Below are the code and all the weights of a small trained network. Each question names an input and a target symbol and asks about switching units off, where a switched-off unit gives its printed mean instead of its output.

import numpy as np


def w(rows, s, z=0):
    codes = np.array(rows[::2]) - 128.0
    scale = np.full(codes.shape[1], s)
    scale[-1] = z or s
    return codes * scale


def f(y):
    return y / 2 * (1 + np.tanh(0.7978845608 * (y + 0.044715 * y**3)))


def softmax(a):
    e = np.exp(a - a.max(-1, keepdims=True))
    return e / e.sum(-1, keepdims=True)


def log_softmax(a):
    a = a - a.max(-1, keepdims=True)
    return a - np.log(np.exp(a).sum(-1, keepdims=True))


def net(x, mask):
    ids = ['γεημπφ'.index(c) for c in x.split()]
    T = len(ids)
    res = E[ids] + P[:T]
    r = res
    for j in range(2):
        rows = slice(2 * j, 2 * j + 2)
        q, k, v = (r @ M[0][rows].T for M in (Q, K, V))
        z = softmax(np.where(np.tri(T) > 0, q @ k.T / 2**0.5, -1e9)) @ v
        o = O[0][rows]
        res = res + np.where(mask[j], z, o[:, -1]) @ o[:, :-1]
    y = f(res @ A[0][:, :-1].T + A[0][:, -1])
    res = res + np.where(mask[2:26], y, B[0][:, -1]) @ B[0][:, :-1]
    return log_softmax(res[-1] @ U[:, :-1].T + U[:, -1])


Q, K, V, O, A, B = {}, {}, {}, {}, {}, {}
E = w([
[127,75,224,179],'γ',
[15,130,118,60],'ε',
[92,74,89,136],'η',
[145,135,83,43],'μ',
[241,112,67,7],'π',
[49,163,199,59],'φ',
],0.014)
P = w([
[17,254,18,65],'0',
[199,76,190,46],'1',
[43,159,130,144],'2',
[213,76,175,62],'3',
[56,141,115,151],'4',
[201,58,168,78],'5',
[81,204,159,154],'6',
[220,102,164,52],'7',
[92,213,151,143],'8',
],0.0082)
Q[0] = w([
[148,184,98,175],'H1',
[118,202,120,173],'H1',
[70,127,117,155],'H2',
[104,251,108,228],'H2',
],0.015)
K[0] = w([
[189,96,255,106],'H1',
[247,50,162,83],'H1',
[81,156,245,107],'H2',
[157,6,199,174],'H2',
],0.0072)
V[0] = w([
[147,90,10,88],'H1',
[166,177,139,196],'H1',
[192,72,51,167],'H2',
[34,62,115,175],'H2',
],0.012)
O[0] = w([
[186,254,104,194,226],'H1',
[135,112,85,159,1],'H1',
[136,137,99,248,5],'H2',
[148,115,13,109,190],'H2',
],0.0088,0.0079)
A[0] = w([
[146,153,42,237,127],'N1',
[183,153,35,76,76],'N2',
[229,68,107,215,69],'N3',
[46,115,22,133,126],'N4',
[178,67,167,110,70],'N5',
[3,158,194,147,170],'N6',
[208,32,83,155,118],'N7',
[141,113,221,146,137],'N8',
[207,37,102,157,128],'N9',
[166,127,110,33,116],'N10',
[40,76,142,105,87],'N11',
[128,88,102,205,111],'N12',
[73,70,176,151,165],'N13',
[172,191,112,191,3],'N14',
[108,181,112,171,112],'N15',
[240,111,133,87,36],'N16',
[130,146,45,172,10],'N17',
[72,162,114,127,29],'N18',
[131,95,131,159,92],'N19',
[76,85,95,135,151],'N20',
[223,71,175,79,4],'N21',
[157,194,170,126,62],'N22',
[204,16,99,187,210],'N23',
[46,226,110,93,143],'N24',
],0.011,0.0069)
B[0] = w([
[173,68,148,165,161],'N1',
[169,114,126,207,192],'N2',
[149,210,154,26,131],'N3',
[82,183,69,178,170],'N4',
[60,151,70,59,142],'N5',
[94,74,151,157,197],'N6',
[148,230,98,49,135],'N7',
[135,166,72,171,146],'N8',
[89,227,72,67,133],'N9',
[168,106,101,154,242],'N10',
[82,186,144,170,173],'N11',
[149,84,186,127,125],'N12',
[134,192,156,126,143],'N13',
[118,42,182,110,139],'N14',
[114,59,138,88,145],'N15',
[89,69,186,156,155],'N16',
[88,76,98,171,139],'N17',
[108,134,77,93,134],'N18',
[99,142,130,88,119],'N19',
[102,148,143,165,138],'N20',
[55,94,118,116,159],'N21',
[122,136,137,164,148],'N22',
[114,255,96,95,138],'N23',
[151,97,78,98,252],'N24',
],0.01,0.013)
U = w([
[9,160,207,248,172],'γ',
[2,202,44,96,43],'ε',
[34,127,103,209,253],'η',
[217,217,87,101,163],'μ',
[160,7,152,108,77],'π',
[6,47,134,67,88],'φ',
],0.0058,0.0056)

Each question gives the input, a string of symbols that net reads in full, and the target symbol t.
The units are the heads (2 rows each of Q, K, V and O) and the neurons (one row each of A and B). Each row of codes is followed by its name. A weight is (code - 128) times the scale printed after its matrix; where a second scale follows, it is the last column's (O, A, B and U).
mask holds one flag per unit, heads first, then neurons. A switched-off unit (its flag False) gives its mean, the last column of its rows in O or B, instead of its output. The means were averaged over made-up inputs and are rounded, as every weight is.
A unit's drop is (log p(t) with every unit on - log p(t) with that unit switched off) / (log p(t) with every unit on - log p(t) with every unit switched off).
The circuit of an input: a set's keep is (log p(t) with only the set's units on - log p(t) with every unit switched off) / (log p(t) with every unit on - log p(t) with every unit switched off). Starting from the 12 units with the biggest drops (on a tie, the unit counted first), units are removed one at a time, each time the one whose removal leaves the highest keep (on an exact tie, the one counted first), for as long as the keep stays at least 0.8.
units of the circuit, in order: the units of the circuit, biggest drop first
most important unit: the unit with the biggest drop
top k neurons: the k neurons with the biggest drops, biggest first
which heads matter: for each layer, one digit per head in row order, 1 if its drop is at least 0.15 and else 0, layers parted by /
input π φ ε ε π η μ γ, target γ: which heads matter : 01
input η η φ, target φ: most important unit : N6
input φ η π π, target φ: units of the circuit, in order : N21, H1
input η η η η π η μ ε, target μ: which heads matter : 10
input η φ φ π φ γ, target μ: which heads matter : 11
input φ η η γ, target φ: which heads matter : 01
input φ φ φ ε μ η η ε, target φ: units of the circuit, in order : H1, H2
input φ γ η η η ε, target φ: units of the circuit, in order : H2, H1
input ε π φ ε γ φ, target π: units of the circuit, in order : H2, N10, N4
input γ ε η η η π, target ε: units of the circuit, in order : N21, N9
input φ η γ η φ η η η, target φ: units of the circuit, in order : H2, H1, N21
input γ η π μ φ γ, target ε: units of the circuit, in order : H1, N5, N23, N9
input φ φ η π, target φ: units of the circuit, in order : N21, H2
input η φ γ φ φ φ ε η π, target π: units of the circuit, in order : H1, N16
input π φ φ ε μ ε η ε, target γ: units of the circuit, in order : H2
input η φ η ε γ π π, target π: which heads matter : 00
input η η γ φ, target μ: which heads matter : 10
input π ε η η ε φ η η, target γ: which heads matter : 01
input γ φ φ η, target ε: top 2 neurons : N11, N5
input π η ε ε η μ, target γ: top neuron : N24
input ε γ μ γ η φ η ε, target π: top 2 neurons : N4, N10
input ε η η φ, target π: top 4 neurons : N10, N4, N16, N11
input ε η η γ φ η ε ε, target π: top 2 neurons : N10, N4
